Below are the code and all the weights of a small trained network. Each question names an input and a class and asks about switching units off, where a switched-off unit gives its printed mean instead of its output.

import numpy as np


def w(rows, s, z=0):
    codes = np.array(rows[::2]) - 128.0
    scale = np.full(codes.shape[1], s)
    scale[-1] = z or s
    return codes * scale


def f(y):
    return y / 2 * (1 + np.tanh(0.7978845608 * (y + 0.044715 * y**3)))


def log_softmax(a):
    a = a - a.max(-1, keepdims=True)
    return a - np.log(np.exp(a).sum(-1, keepdims=True))


def net(x, mask):
    res = np.array(x, float).reshape(1, 4) / 4 @ E
    y = f(res @ A[0][:, :-1].T + A[0][:, -1])
    res = res + np.where(mask, y, B[0][:, -1]) @ B[0][:, :-1]
    return log_softmax(res[-1] @ U[:, :-1].T + U[:, -1])


A, B = {}, {}
E = w([
[153,147,104,89,198,204,162,249,201,138,169,53],'x0',
[81,107,114,182,152,205,44,110,139,52,122,76],'x1',
[18,161,155,167,128,135,166,198,139,103,198,187],'x2',
[146,29,63,157,86,55,99,224,174,133,185,186],'x3',
],0.011)
A[0] = w([
[99,98,112,122,139,170,91,109,128,56,134,129,75],'n0',
[115,51,96,140,117,87,99,158,203,103,137,175,102],'n1',
[93,208,173,112,182,196,202,60,103,114,98,133,98],'n2',
[163,117,64,161,83,144,123,161,167,133,120,173,85],'n3',
[163,81,100,101,133,106,86,97,96,133,106,60,142],'n4',
[132,173,184,134,168,155,139,79,132,141,132,95,78],'n5',
[173,114,108,134,158,126,136,98,143,114,113,137,141],'n6',
[53,172,168,184,165,127,175,152,132,93,175,172,81],'n7',
[194,87,106,76,116,143,83,105,145,147,83,95,69],'n8',
[110,121,130,121,98,133,126,135,105,125,127,126,247],'n9',
[91,119,122,169,60,74,85,52,55,97,124,187,79],'n10',
[58,132,150,174,111,139,164,127,149,113,168,152,115],'n11',
[155,139,92,77,206,192,164,214,222,160,190,33,97],'n12',
[137,129,72,140,167,168,118,117,124,61,144,127,108],'n13',
[140,157,149,92,99,61,210,110,116,147,137,136,95],'n14',
[116,133,106,183,106,138,9,110,143,71,137,116,91],'n15',
[97,110,110,200,151,157,46,133,134,79,107,97,131],'n16',
[177,163,103,69,118,93,160,182,114,199,111,210,106],'n17',
[164,50,96,168,146,107,101,131,131,155,199,139,123],'n18',
],0.011,0.013)
B[0] = w([
[163,189,144,202,86,71,117,150,149,182,126,117,156],'n0',
[150,45,132,201,117,194,108,63,92,144,149,66,183],'n1',
[196,27,125,200,77,181,89,59,111,145,166,83,214],'n2',
[166,130,102,219,109,149,128,45,94,129,165,81,152],'n3',
[74,118,144,78,98,67,185,165,92,65,109,84,185],'n4',
[179,81,131,221,145,118,81,123,62,127,202,102,169],'n5',
[88,134,125,103,104,137,133,157,110,104,78,102,151],'n6',
[90,115,94,101,28,37,189,189,36,93,100,78,180],'n7',
[99,114,49,110,72,24,206,205,41,127,87,89,171],'n8',
[85,94,183,42,149,213,141,122,163,76,129,135,196],'n9',
[148,174,39,174,190,117,91,72,137,97,64,255,208],'n10',
[60,100,93,92,133,61,160,217,89,118,68,86,170],'n11',
[148,180,72,145,140,125,77,84,146,67,69,222,250],'n12',
[117,197,163,153,112,126,134,147,131,138,152,146,156],'n13',
[155,214,181,119,126,150,114,178,163,183,186,117,171],'n14',
[170,206,168,103,117,133,117,147,155,209,139,118,181],'n15',
[155,201,172,40,86,158,147,169,162,220,162,120,195],'n16',
[167,201,194,104,52,156,106,169,169,163,141,98,182],'n17',
[128,59,102,150,102,187,119,68,94,148,182,109,172],'n18',
],0.009,0.021)
U = w([
[154,21,128,191,105,200,96,106,108,139,177,92,107],'0',
[130,171,86,156,135,148,85,119,137,79,72,252,106],'1',
[137,211,189,107,98,167,121,182,154,225,164,126,117],'2',
[74,82,106,111,87,74,192,193,83,96,89,90,117],'3',
[55,45,193,38,139,246,134,118,181,84,124,163,251],'4',
[97,80,177,154,195,103,131,185,192,133,129,135,108],'5',
[88,89,146,111,200,137,166,134,166,141,178,144,110],'6',
],0.011,0.024)

Each question gives the input, the list of numbers given to net, and the class t.
The units are the neurons (one row each of A and B). Each row of codes is followed by its name. A weight is (code - 128) times the scale printed after its matrix; where a second scale follows, it is the last column's (A, B and U).
mask holds one flag per neuron, in row order. A switched-off neuron (its flag False) gives its mean, the last column of its row in B, instead of its output. The means were averaged over made-up inputs and are rounded, as every weight is.
A unit's drop is (log p(t) with every unit on - log p(t) with that unit switched off) / (log p(t) with every unit on - log p(t) with every unit switched off).
The circuit of an input: a set's keep is (log p(t) with only the set's units on - log p(t) with every unit switched off) / (log p(t) with every unit on - log p(t) with every unit switched off). Starting from the 12 units with the biggest drops (on a tie, the unit counted first), units are removed one at a time, each time the one whose removal leaves the highest keep (on an exact tie, the one counted first), for as long as the keep stays at least 0.8.
circuit, biggest first: the units of the circuit, biggest drop first
unit that matters most: the unit with the biggest drop
top k neurons: the k neurons with the biggest drops, biggest first
drop of u: that unit's drop, to one decimal
input [3,-2,0,0], class 4: unit that matters most => n10
input [8,-8,-6,7], class 1: top 4 neurons => (n12 n2 n16 n15)
input [5,-5,4,5], class 0: top 2 neurons => (n1 n10)
input [-1,-6,-8,7], class 3: top 2 neurons => (n8 n4)
input [2,-7,8,-5], class 3: top 4 neurons => (n7 n11 n16 n15)
input [5,0,-1,3], class 1: top 2 neurons => (n12 n2)
input [-2,-1,7,6], class 3: top 2 neurons => (n7 n11)
input [-2,6,1,-6], class 0: top 4 neurons => (n2 n5 n17 n14)
input [-3,-1,-5,4], class 3: top 2 neurons => (n2 n4)
input [1,8,8,7], class 2: top 2 neurons => (n16 n15)
input [-4,4,-8,-7], class 3: top 3 neurons => (n4 n8 n1)
input [-3,-3,3,-5], class 0: top 2 neurons => (n2 n12)
input [-6,-7,1,2], class 2: top 2 neurons => (n14 n17)
input [-4,5,3,-8], class 0: circuit, biggest first => (n2)
input [-2,-1,4,4], class 0: top 3 neurons => (n1 n4 n8)
input [1,8,-6,1], class 2: top 2 neurons => (n16 n15)
input [-3,-7,5,6], class 2: drop of n5 => 0.3
input [4,1,-4,-2], class 1: drop of n11 => 0.4
input [-5,-2,8,1], class 3: drop of n12 => 0.1
input [-2,2,7,-8], class 0: drop of n2 => 3.1
input [3,8,7,4], class 2: unit that matters most => n16
